Below are the code and all the weights of a small trained network. Each question names an input and a target symbol and asks about switching units off, where a switched-off unit gives its printed mean instead of its output.

import numpy as np


def w(rows, s, z=0):
    codes = np.array(rows[::2]) - 128.0
    scale = np.full(codes.shape[1], s)
    scale[-1] = z or s
    return codes * scale


def norm(h):
    return h / np.sqrt((h * h).mean(-1, keepdims=True) + 1e-5)


def f(y):
    return y / 2 * (1 + np.tanh(0.7978845608 * (y + 0.044715 * y**3)))


def softmax(a):
    e = np.exp(a - a.max(-1, keepdims=True))
    return e / e.sum(-1, keepdims=True)


def log_softmax(a):
    a = a - a.max(-1, keepdims=True)
    return a - np.log(np.exp(a).sum(-1, keepdims=True))


def net(x, mask):
    ids = ['αβγδεζηθμξστφψω'.index(c) for c in x.split()]
    T = len(ids)
    res = E[ids] + P[:T]
    r = norm(res)
    for j in range(3):
        rows = slice(3 * j, 3 * j + 3)
        q, k, v = (r @ M[0][rows].T for M in (Q, K, V))
        z = softmax(np.where(np.tri(T) > 0, q @ k.T / 3**0.5, -1e9)) @ v
        o = O[0][rows]
        res = res + np.where(mask[j], z, o[:, -1]) @ o[:, :-1]
    y = f(norm(res) @ A[0][:, :-1].T + A[0][:, -1])
    res = res + np.where(mask[3:11], y, B[0][:, -1]) @ B[0][:, :-1]
    return log_softmax(norm(res)[-1] @ U[:, :-1].T + U[:, -1])


Q, K, V, O, A, B = {}, {}, {}, {}, {}, {}
E = w([
[194,130,79,201],'α',
[124,107,57,141],'β',
[219,159,153,121],'γ',
[210,138,133,111],'δ',
[157,161,95,160],'ε',
[121,129,90,120],'ζ',
[130,66,180,99],'η',
[77,123,123,104],'θ',
[203,144,118,121],'μ',
[177,165,74,113],'ξ',
[101,135,186,171],'σ',
[174,158,96,106],'τ',
[17,170,120,133],'φ',
[136,57,119,3],'ψ',
[113,124,92,115],'ω',
],0.024)
P = w([
[119,110,3,149],'0',
[136,161,59,129],'1',
[141,114,87,130],'2',
[170,204,98,115],'3',
[169,161,121,121],'4',
[186,218,135,104],'5',
[181,188,146,115],'6',
[162,135,134,122],'7',
[182,168,168,116],'8',
[162,95,141,151],'9',
[164,110,158,141],'10',
[149,54,133,188],'11',
[149,72,127,200],'12',
],0.0045)
Q[0] = w([
[91,128,190,182],'H0',
[5,147,72,71],'H0',
[155,101,152,33],'H0',
[198,241,180,223],'H1',
[132,121,165,72],'H1',
[212,14,185,166],'H1',
[124,190,140,111],'H2',
[171,100,63,105],'H2',
[45,148,44,109],'H2',
],0.02)
K[0] = w([
[94,81,162,167],'H0',
[48,112,85,83],'H0',
[154,128,171,75],'H0',
[178,135,178,253],'H1',
[148,129,182,62],'H1',
[135,2,137,147],'H1',
[104,81,138,107],'H2',
[136,118,71,128],'H2',
[76,140,67,67],'H2',
],0.025)
V[0] = w([
[149,121,118,160],'H0',
[75,53,128,187],'H0',
[173,85,94,255],'H0',
[111,209,180,87],'H1',
[143,189,117,93],'H1',
[155,76,204,199],'H1',
[142,164,165,51],'H2',
[111,207,169,192],'H2',
[85,155,135,55],'H2',
],0.0088)
O[0] = w([
[143,132,166,106,91],'H0',
[177,51,124,186,127],'H0',
[189,122,246,74,12],'H0',
[112,2,138,123,184],'H1',
[131,66,126,178,147],'H1',
[35,204,62,79,2],'H1',
[199,160,141,88,115],'H2',
[130,176,172,201,87],'H2',
[144,138,145,45,219],'H2',
],0.0076,0.0038)
A[0] = w([
[163,198,146,128,102],'N0',
[111,146,201,195,94],'N1',
[129,68,186,171,212],'N2',
[121,99,250,140,141],'N3',
[130,186,196,98,48],'N4',
[73,97,154,86,83],'N5',
[110,102,138,134,161],'N6',
[73,145,80,193,5],'N7',
],0.017,0.0033)
B[0] = w([
[145,159,181,126,199],'N0',
[76,185,133,117,209],'N1',
[46,114,144,162,253],'N2',
[121,119,66,27,199],'N3',
[175,92,43,211,194],'N4',
[141,167,191,143,190],'N5',
[120,164,138,143,185],'N6',
[254,150,93,103,160],'N7',
],0.019,0.0054)
U = w([
[129,210,179,170,121],'α',
[145,190,97,201,4],'β',
[169,78,1,148,180],'γ',
[140,150,124,111,95],'δ',
[139,164,128,123,114],'ε',
[130,164,133,160,21],'ζ',
[138,141,225,90,129],'η',
[143,140,128,132,32],'θ',
[182,175,127,184,89],'μ',
[166,138,152,106,106],'ξ',
[55,244,41,100,139],'σ',
[152,136,140,109,64],'τ',
[140,152,135,121,90],'φ',
[148,86,158,27,129],'ψ',
[78,73,194,232,210],'ω',
],0.0096,0.0037)

Each question gives the input, a string of symbols that net reads in full, and the target symbol t.
The units are the heads (3 rows each of Q, K, V and O) and the neurons (one row each of A and B). Each row of codes is followed by its name. A weight is (code - 128) times the scale printed after its matrix; where a second scale follows, it is the last column's (O, A, B and U).
mask holds one flag per unit, heads first, then neurons. A switched-off unit (its flag False) gives its mean, the last column of its rows in O or B, instead of its output. The means were averaged over made-up inputs and are rounded, as every weight is.
A unit's drop is (log p(t) with every unit on - log p(t) with that unit switched off) / (log p(t) with every unit on - log p(t) with every unit switched off).
The circuit of an input: a set's keep is (log p(t) with only the set's units on - log p(t) with every unit switched off) / (log p(t) with every unit on - log p(t) with every unit switched off). Starting from all 11 units, units are removed one at a time, each time the one whose removal leaves the highest keep (on an exact tie, the one counted first), for as long as the keep stays at least 0.8.
units of the circuit, in order: the units of the circuit, biggest drop first
most important unit: the unit with the biggest drop
top k neurons: the k neurons with the biggest drops, biggest first
heads that matter: for each layer, one digit per head in row order, 1 if its drop is at least 0.15 and else 0, layers parted by /
drop when u is switched off: that unit's drop, to one decimal
input φ θ η ζ η ω γ η σ θ η, target σ: heads that matter => 001
input β θ ζ τ τ θ β θ δ η σ, target σ: units of the circuit, in order => N3; N1
input θ τ η θ, target ω: units of the circuit, in order => H1; H0; N3
input σ η σ η μ σ θ, target γ: top 4 neurons => N0; N1; N2; N7
input ζ θ σ σ θ η θ σ ζ ε β ζ, target ω: top 3 neurons => N3; N2; N4
input θ ξ ε ξ θ β φ η ω, target γ: heads that matter => 101
input σ θ θ θ σ ω ζ, target γ: most important unit => H0
input η θ ψ η δ ζ, target γ: heads that matter => 111
input ψ τ η σ θ ζ ω σ τ θ θ τ, target σ: heads that matter => 110
input β θ η ε θ θ η ζ ε δ β μ β, target ω: units of the circuit, in order => H0; H1; N2
input θ η θ β θ θ ζ θ ζ ζ θ η ζ, target ω: heads that matter => 010
input σ ζ θ, target γ: units of the circuit, in order => H0; N7
input ξ σ θ σ ζ η θ θ α β β β, target ω: units of the circuit, in order => H0; N3; N4
input ψ θ η η β θ δ ξ ω ω, target ω: units of the circuit, in order => H1
input θ ε θ ε σ σ, target σ: heads that matter => 000
input ζ ω σ ω, target ω: units of the circuit, in order => H1; N7
input ζ θ ψ θ σ ω μ β ζ τ θ τ, target σ: drop when N2 is switched off => -0.1
input σ σ θ σ θ θ η, target σ: drop when N3 is switched off => 0.2
input ξ ξ γ ω θ γ θ η, target γ: drop when H1 is switched off => 0.5
input η δ φ θ θ β ω, target γ: drop when N2 is switched off => 0.2
